Each row has a class, written as a number after it.
[ 25  27 -31  -5 -17 -14 -21  23  25   7  10  -5 -23  12  46  26 -20  15
  17  -8   4 -25  17 -33   3   4 -11   9 -24   1  26  -2]
0
[ 34  51 -22  24  -2  14  -4 -56  10 -48 -13   8  35  -9   3 -18  30  12
 -22 -56 -25   9  31  21 -12  16 -35   4   5 -71  13  35]
6
[  7   0 -19   4  66 -20  13 -38  -7  21   4  11 -21  20  15 -40  32  -4
  25 -27 -29   8 -57 -24 -13 -30 -31   6  -6 -22  15  19]
3
[-18  -2 -47  14 -39 -18 -18  10  -7 -32  -1   1 -12 -21  24  10 -17  -4
 -30  13 -13   7  42  20  12  -5  -8 -15   5   8  -4 -37]
3
[ 21  53   9   6  27   2 -14 -24   4  -6  23   4  29 -30 -15  48   5  -9
  -4 -39 -64   6 -10   0 -59  32 -22  12 -39 -58 -40  30]
0
[-30   9  -7  15 -21  -2  -5  15  -6  -7   2 -19 -28  -9  29  22 -34  13
   1  15  46 -11  26 -10  34  26  30  38  -5  -5   7 -25]
0
[ 15  -5  23   3  28  -6  19 -23  -5  -7  19 -20 -16   9 -32 -14   8  -5
   3 -17   3  -3 -45 -10 -14 -22  -6   6   4 -11 -27  18]
6
[ 22  -9 -47  37  13  -4  50  -6  23  30 -63  29  44  29   0 -45  19   4
 -32 -27 -22   8 -19 -27   8   8  20 -14  19 -52 -25  61]
0
[-13   5  -1   5  -8  23   6   1  12  28 -16  30   7  33 -17 -13   8 -13
 -12 -21 -13  -7 -36 -17   1  -7 -20 -31  11 -17  -8  17]
1
[  2  -8 -40 -11  -1 -13  12   0  20  10 -45  10 -10  43   9 -28  30   4
 -14 -18   7  -9  -6  -4   3  -6  -9 -30  32  -3 -18   3]
4
[ 13  35   8   0  12 -19 -24 -27  26 -23  -6 -16  42  -2 -26  22  -1  -5
 -30 -15 -54   4 -40   7 -29 -24 -20 -12   7 -35 -38  27]
3
[ 15  23 -57  44  39 -17  -4   1  13 -28 -19 -25  28 -48  26  20  39  -7
 -42 -29 -76  22   0   5  13 -34 -18  12   8 -44 -41  15]
8
[  5   6 -17  31 -19 -13  65   3  16  15 -17   7  13   3  -7  -3 -12 -10
  -3   7 -70  -6   1  18  -3  46 -12  16 -29 -29  10   6]
1
[ -7   8 -30   8 -55  18   2  36 -23 -16   2  10 -34 -18  39  15  -5  -8
 -10  61  48  -9 100 -32  65   6  17 -12  -3 -38   3 -64]
2
[ 13   4 -27  18 -15 -36  -2  -7  28 -10 -37  -7  27  38  11 -13  34 -24
 -73  13 -65  18 -62 -19  45 -63 -38 -23  35 -42 -60  28]
1
[-27  33 -20 -37  35 -15 -14 -36 -10 -31  26 -42 -51 -11 -22  18   5  -9
  -9 -33  29   9 -71  28 -69 -65 -25  12 -10   2 -31 -20]
8
[-18 -20 -23  -1 -16   2 -32  24   9   0 -17  -1 -26  22  32 -18   3   6
  18  34  42 -11  26 -18  35   4  19   9  24  21  16 -16]
4
[ -2   5 -18  62  29  17 -35  30 -35  21  16   0 -49  37  37   5 114 -50
  17 -19  71  -5   6 -96 107   8  33 -37  35 -28 -24  16]
0
[ 21   5   6  -3  28 -15 -22 -34   7 -34 -10   9  40 -13 -22 -20  15  10
 -53   2 -56  21  -5   2  -9 -29 -30  10  10 -39 -29  21]
3
[-14  -7 -21 -10  -8 -15 -22   4  -8  -3   5 -13 -42  12  29   2   7   4
   4  20  19   8   7   5  27 -23  10  -1  18  34  -5 -38]
1
[-21  -2 -26  10  12   9 -21  14 -20   8 -26  11   2  -3  38  26 -16  16
  14   7   6   8  14 -24  48   3  18   2  11 -10   2 -17]
8
[  4 -22 -20  17 -23  21 -12  33  -5  34  -4  10   3  22  19  18  21  -9
   8  16   4 -18  -1 -24   1  21   6  -1 -12  17   4  11]
2
[ -4   2 -31 -17 -70 -17  18  24 -16   0   2 -16 -44  20  41 -13 -48   5
 -46  15   0   1   5   5  32  26  -4  20 -22 -22 -23 -16]
5
[  -6   19  -31   -9   72  -57   12  -99   27    1  -39  -39    8   46
   -3  -34   21  -26   -7  -37 -107  -15  -96  -11  -51  -54  -12    6
   -8  -40  -66   47]
0
[ 32   8   2  -7  -2   8   2  -7  -9  -1 -34  36  52  14  24   8 -10   0
 -12  -5 -42  20 -15 -25  26  -3 -27  -7  -6 -28  -3  21]
5
[  7  21   3  13   9 -15 -66 -62   9 -28   6  -8  41  -9   0 -12  49  -6
 -41 -46 -37  16 -74  22  -4 -22 -32  -2  14 -12  -4  66]
6
[  3  -1  -9   7  15   8  10  16  -2   1 -16  -1   7   9  -7  13  -5  -4
  10   3 -16   4 -16  -7  -5   7  -1   6 -11   2   0   3]
8
[ 15   8 -35 -19 -11 -13 -14  -5  20   8  12   6 -12 -21  21 -15 -12  24
  22   7 -11 -15  21  10 -20   1  -1  -6  -7   7  27  -5]
4
[-20 -19 -34  43   7  26  -7 -23 -18  18 -17  12  -5  13  35 -36  18   3
   1 -36 -14 -13   4 -29  45  -3  12 -20  28 -25  -5  22]
6
[-11  39  25  46  20  74  20 -23 -48 -16  -7   0 -20 -19 -26  71  87   2
  42 -17  68 -34 111  -6  -7  26   7 -56  20 -54  12 -45]
6
[ 29  28  10 -38 -22 -47   0 -29  30  -5   7 -22  17  56   2  18 -28  -1
 -36 -66 -70   0 -79  30 -25  -5 -55 -36  -1   4 -17  36]
7
[-14  -4 -28  52  -8  43  22   8   4  32 -12   8  -6  23  19 -73   4 -29
  -5  -2 -15  11 -35 -28   3  -2  11 -11   5 -36  -9  43]
0
[-16   0  -1   8 -38   5  29   2  15  27 -47  32  36  23 -28  28 -17  24
 -46 -16  -8 -25 -15  18 -41  56 -25  11 -21 -24  10  30]
0
[  -5    5   31   -4   39  -13   10   -8   14   19   -8  -10    3    2
  -77  -13   27  -32    3  -14   41   21 -113   12  -39  -70  -18  -43
   27   19  -11   40]
8
[ -5  -9   1   5  17  17 -10 -14 -12  24 -41  43  33  34   5  17  10   3
  -3 -22 -11  -3 -13 -35   1   9  -5 -25  11 -11 -20  22]
0
[ 13 -19   0 -53  15 -45 -39 -57 -23 -65 -22  53  19   3  -9 -53 -36 -12
 -60   2 -35  34  50 -27  30 -10  -5 -17   4 -24 -58  -3]
3
[-24  28 -40  13 -63   4 -21   2   2 -10  10 -20 -19 -23  55   1 -29   1
 -24  20  27  -6  17  -2  46 -17   7   5   6 -35   7 -21]
2
[-45  -8 -30  10 -13  13   0   1 -31   2 -28   2 -42   5  84 -17 -40 -19
   7  27   8  -4  28 -52  69 -38  -1   6  -1 -33   0 -35]
5
[ -8 -19 -45 -11  13 -18 -13   5  26  19 -55  23  -1  38  25 -38  19   2
   8 -14   5  -2  -2 -15  28 -16   3 -35  44  17  -4   1]
4
[ 16  11 -12   3  32   2  -5 -35  14 -18 -20  -4  37  18 -11 -29  43   1
 -33  -6 -51  25  -8  18 -15 -34 -11 -15  24 -44 -13  23]
7
[ 25  -3 -67  31  24  13  10   2  -6  22 -57   7  17  26  50 -17  14 -13
  30   5 -42  -6  61 -67  52 -32  43 -46  30 -50 -45   5]
5
[ 34   4   0  17  25  15   6 -32  -2 -16 -12  18  39 -11 -27 -22  66  12
 -55 -15 -42  13 -13   1 -17 -10 -24  -8   5 -59 -25  43]
6
[-18   3 -28   9 -44   9  -4  37   5   4 -10 -19 -13 -14  38   0 -46   4
 -26  29  -6  -7  18 -10  35 -11  17  17  -6 -17 -12 -17]
5
[ -9  28 -21  14 -20  11  14  10 -10  13   1  -1 -26  10  13  13  13 -11
  19   4  32 -25  17 -29  39   4  -8   5 -14 -42  35 -17]
5
[ -1 -15 -24  45   5  30  20  26   9  25 -21   3  -1  33  22 -21  -1  -9
  22   7 -16 -15   9 -39  10  14  11  15  -3  -9   6  17]
0
[ -9 -15 -37  16  -1  15  -4 -30 -27  32 -20  10   5  41  45 -18  30 -15
   3  -8 -19   0 -37 -27  19  -5   6 -18  10 -19 -21  24]
2
[  6  -4  24  17  34  -4  23 -13 -12   4  24 -21 -10  11 -20  11  13 -18
  12 -12  23   0 -71 -33  -3 -24   6  19   0   2 -25  21]
0
[-42   6 -58  38 -42  12  31  40  16  10 -40 -27 -17  19  40  26 -24 -19
   5  39  -5 -41   3 -30  35 -41  -4  12  -5 -25  18 -38]
5
[-18   1  -6  19  42  33   1 -23 -25  -2 -19   4 -21 -24  41 -22  31  16
  10  -8   0  13  39  -5  21 -11  12 -15  23 -27  -3 -24]
6
[-28 -14 -21  10 -20  -1  -5  25  -2 -13   6 -17 -23  16  35   8 -25  -5
 -10  25  20  -4  13 -22  46 -15  21  11   4  -5  13 -22]
7
[  6  25 -14  19  -2  -5   0 -10  37 -15 -41  -3  55 -10 -38  -6  30 -17
 -53 -21 -25  -1 -32  19 -20 -26 -30  12   3 -37  -6  45]
5
[ -9 -16 -62 -10 -49 -55   9   8  -2 -51 -22 -14 -26 -13  -1 -27  29 -39
 -82  46  -3  13  13  26  24 -38  -7  -7  -9  17 -22 -36]
5
[-30   3 -21  -1  -4  10 -16  14 -10   3  -6 -14 -35 -25  32 -13  -1  -4
 -12  11  12  12   8  15   6 -40 -11   3   8   7  -2 -33]
5
[ 30 -37 -48  24  -7  34  -6  23   8  52 -71  27  36  53  17 -23  41  43
  11   2  51 -19  64 -31  31  20  59 -25  54   5   5  33]
2
[ 21  28  -5  19  19  -4 -12 -43  13 -22   4  -7  35 -31 -11  -4  31   4
 -27   2 -59  10   2   7   3 -37 -17   5  10 -50 -18  17]
1
[ 14   3  -1   9  10 -26   8 -22  12 -12  13 -18   9  13 -43  -3  -6 -13
 -10 -21 -12 -20 -33 -21  -4 -26   2 -12   9 -11 -27  25]
3
[ 31  42 -17  16   9 -21 -21 -24  32 -46 -22 -19  31   7  15   2  45 -20
 -31  15 -44  24 -14 -11  29 -57 -26  -2  23 -49 -26  14]
1
[  5   6 -39  11  21  22   1   7  12  28 -40   2  34  -7  36   0  16  15
 -17  15 -32  23 -22  -9  -9 -46   9  -6  25 -45 -44   5]
2
[  1 -14 -36  20   8  -1  15  20  22  24 -18  12   1  11  15 -24  16 -12
  28  -4 -14  -5 -20  -7 -12  24   2   6  -6   9  18  21]
4
[ 29   0  23  -8  26  -3  41 -16 -11  14   3 -20 -11  23 -25 -33   2 -16
  -1 -19   9   9 -54 -20  -4 -22   3   5   2 -23 -42  34]
5
[-11  -2 -35  18 -11  18   3   2   0  34 -47  23  15  40   7 -29  22 -18
  -9 -25  -9  -9 -11 -21  29   0   4 -35  19 -21  -8  26]
5
[ 23   7   1  -1  42   1  -4 -33 -21 -23   3   9  39 -26 -20  10  25  15
 -22 -20 -31  24 -27   2   5 -19 -17  14   1 -23 -12  16]
8
[  0 -22 -34  27 -10  -2   6  27  30  21 -36   2   2  41  14 -39 -26  -1
  26  21  -3 -16   7 -26  12   1  21  -6  12  14  27  20]
3
[  8 -12   5 -15   8   2 -13  13  25  10 -21  10   2  19  -8 -20  18   4
  -4   1  12  -3 -17  -3 -25  12  -5   1   7  14  -3  26]
4
[  0  37   6  16  20  -2 -26 -21  20 -25 -16 -30  47 -47  19  26 -21   5
 -29 -17 -70  23 -43  18  -3 -50 -30   3  10 -30 -24  24]
8
[ 18   0   3  -2  29 -21  27 -20   7 -17  10 -18  -6  36 -49 -16   8  -8
   4 -20  13 -14 -38 -22   3 -24   4   2  14  -1 -17   4]
3
